Here is a tiny trained network, its code and every weight. The questions are about switching its units off for an input and a class, where a switched-off unit gives its printed mean instead of its output.

import numpy as np


def w(rows, s, z=0):
    codes = np.array(rows[::2]) - 128.0
    scale = np.full(codes.shape[1], s)
    scale[-1] = z or s
    return codes * scale


def norm(h):
    return h / np.sqrt((h * h).mean(-1, keepdims=True) + 1e-5)


def f(y):
    return y / 2 * (1 + np.tanh(0.7978845608 * (y + 0.044715 * y**3)))


def log_softmax(a):
    a = a - a.max(-1, keepdims=True)
    return a - np.log(np.exp(a).sum(-1, keepdims=True))


def net(x, mask):
    res = np.array(x, float).reshape(1, 3) / 4 @ E
    u = 0
    for l in range(2):
        y = f(norm(res) @ A[l][:, :-1].T + A[l][:, -1])
        res = res + np.where(mask[u : u + 13], y, B[l][:, -1]) @ B[l][:, :-1]
        u += 13
    return log_softmax(norm(res)[-1] @ U[:, :-1].T + U[:, -1])


A, B = {}, {}
E = w([
[194,172,91,137,44,70,106,46,67,199,173],'x0',
[253,151,114,212,69,162,160,139,51,157,51],'x1',
[75,205,108,139,151,45,124,191,138,175,137],'x2',
],0.012)
A[0] = w([
[42,127,143,97,133,65,116,85,161,130,183,96],'L0N0',
[81,62,119,104,152,213,131,120,127,85,134,101],'L0N1',
[113,185,129,119,132,29,120,191,116,127,124,117],'L0N2',
[193,94,144,128,123,212,114,74,136,106,107,125],'L0N3',
[87,139,128,135,156,85,146,213,129,119,109,34],'L0N4',
[88,124,119,103,159,139,142,96,128,103,112,79],'L0N5',
[106,41,123,113,143,225,121,156,144,100,118,128],'L0N6',
[84,176,127,122,126,118,120,247,126,130,102,2],'L0N7',
[141,146,115,92,100,179,136,121,111,113,161,88],'L0N8',
[126,135,147,103,130,133,125,77,145,110,155,87],'L0N9',
[125,124,100,119,127,44,132,171,116,157,143,100],'L0N10',
[28,88,119,93,135,106,141,73,131,114,185,94],'L0N11',
[97,180,152,134,136,66,136,174,140,129,120,156],'L0N12',
],0.012,0.0067)
B[0] = w([
[100,109,122,28,152,69,132,167,70,95,133,245],'L0N0',
[113,161,192,159,79,90,157,97,188,108,63,201],'L0N1',
[81,179,103,205,135,131,130,61,119,153,52,202],'L0N2',
[159,105,87,112,151,203,189,128,115,200,109,207],'L0N3',
[118,45,121,153,227,131,144,166,141,154,150,178],'L0N4',
[141,136,148,148,47,133,161,97,104,159,222,151],'L0N5',
[103,222,185,127,112,171,113,84,135,140,85,211],'L0N6',
[117,22,98,200,138,102,153,165,198,138,77,177],'L0N7',
[106,93,118,151,158,160,111,196,151,134,110,137],'L0N8',
[138,120,147,138,124,116,73,114,187,99,107,151],'L0N9',
[110,196,168,129,119,159,206,159,112,103,180,170],'L0N10',
[138,92,127,85,170,114,88,135,133,26,198,234],'L0N11',
[248,187,110,129,71,112,99,132,183,218,133,199],'L0N12',
],0.018,0.012)
A[1] = w([
[121,86,149,203,85,249,110,77,107,108,112,1],'L1N0',
[99,125,106,151,147,162,145,117,134,190,94,64],'L1N1',
[106,58,163,132,178,149,195,165,141,117,119,54],'L1N2',
[182,49,81,89,122,182,155,156,43,122,142,95],'L1N3',
[160,45,76,165,152,133,153,138,135,180,126,200],'L1N4',
[141,109,167,86,81,192,103,101,104,44,111,25],'L1N5',
[102,169,91,136,110,184,115,154,130,168,120,132],'L1N6',
[153,121,83,142,170,127,115,220,157,143,124,21],'L1N7',
[72,138,146,112,118,103,93,156,144,122,118,220],'L1N8',
[109,62,185,210,111,117,74,129,167,59,133,117],'L1N9',
[95,93,98,78,111,109,90,100,84,89,197,77],'L1N10',
[81,112,107,205,128,96,108,168,111,151,145,50],'L1N11',
[152,69,127,78,94,97,73,214,71,111,194,2],'L1N12',
],0.018,0.0025)
B[1] = w([
[194,160,81,111,66,51,119,132,162,10,6,221],'L1N0',
[118,99,187,93,158,114,99,116,84,120,210,228],'L1N1',
[146,227,165,149,55,120,111,124,156,168,126,189],'L1N2',
[148,64,82,120,78,180,134,46,73,106,208,227],'L1N3',
[98,20,107,134,193,105,170,130,88,106,121,253],'L1N4',
[63,116,218,185,190,146,186,211,79,168,124,191],'L1N5',
[76,159,94,120,127,147,146,119,108,113,185,194],'L1N6',
[129,95,147,144,140,124,169,140,169,135,22,187],'L1N7',
[198,51,100,191,143,188,73,43,75,142,127,196],'L1N8',
[138,115,20,83,84,187,155,190,103,186,211,186],'L1N9',
[130,135,102,114,200,117,41,92,174,133,158,223],'L1N10',
[58,93,121,138,88,64,127,193,104,160,122,163],'L1N11',
[157,217,100,103,108,25,91,115,150,127,87,205],'L1N12',
],0.018,0.013)
U = w([
[97,221,105,172,82,102,166,125,60,165,175,127],'0',
[158,117,85,54,210,74,5,93,147,109,211,156],'1',
[139,116,149,148,108,149,54,153,108,120,124,2],'2',
[88,66,233,101,176,246,113,151,128,113,199,147],'3',
[184,32,78,115,91,171,169,61,56,62,132,183],'4',
[103,31,111,184,164,75,162,193,162,201,96,182],'5',
[188,101,109,133,75,210,97,155,227,196,153,89],'6',
[150,182,210,123,81,186,176,140,158,65,17,160],'7',
],0.014,0.0049)

Each question gives the input, the list of numbers given to net, and the class t.
The units are the neurons (one row each of A and B). Each row of codes is followed by its name. A weight is (code - 128) times the scale printed after its matrix; where a second scale follows, it is the last column's (A, B and U).
mask holds one flag per neuron, layer by layer. A switched-off neuron (its flag False) gives its mean, the last column of its row in B, instead of its output. The means were averaged over made-up inputs and are rounded, as every weight is.
A unit's drop is (log p(t) with every unit on - log p(t) with that unit switched off) / (log p(t) with every unit on - log p(t) with every unit switched off).
most important unit: the unit with the biggest drop
k most important neurons: the k neurons with the biggest drops, biggest first
k most important neurons of layer l: the k neurons of layer l with the biggest drops, biggest first
drop when u is switched off: that unit's drop, to one decimal
input [-8,-3,-1], class 3: most important unit : L0N6
input [0,-3,-5], class 7: 2 most important neurons : [L0N3; L0N6]
input [-5,-3,0], class 3: 2 most important neurons : [L0N6; L1N0]
input [0,5,4], class 5: 3 most important neurons : [L0N6; L0N1; L0N7]
input [-3,-3,0], class 3: 3 most important neurons : [L0N6; L0N1; L1N5]
input [1,-3,-3], class 3: 4 most important neurons : [L1N5; L0N1; L0N6; L1N0]
input [3,-1,8], class 0: 3 most important neurons : [L0N10; L0N2; L1N4]
input [-4,-1,0], class 6: 2 most important neurons : [L1N9; L0N3]
input [-6,-7,-3], class 3: 3 most important neurons : [L0N6; L0N1; L1N5]
input [-6,-6,-6], class 3: 2 most important neurons of layer 0 : [L0N11; L0N2]
input [8,-3,-5], class 1: 2 most important neurons : [L1N10; L0N2]
input [-4,0,1], class 6: 3 most important neurons of layer 0 : [L0N6; L0N1; L0N3]
input [7,8,6], class 0: drop when L1N3 is switched off : 0.0
input [-3,4,-4], class 7: drop when L0N6 is switched off : 0.4
input [-8,-6,2], class 6: drop when L0N1 is switched off : 0.3
input [4,-6,-8], class 3: drop when L0N1 is switched off : 0.4
input [-3,-4,5], class 5: most important neuron of layer 0 : [L0N7]
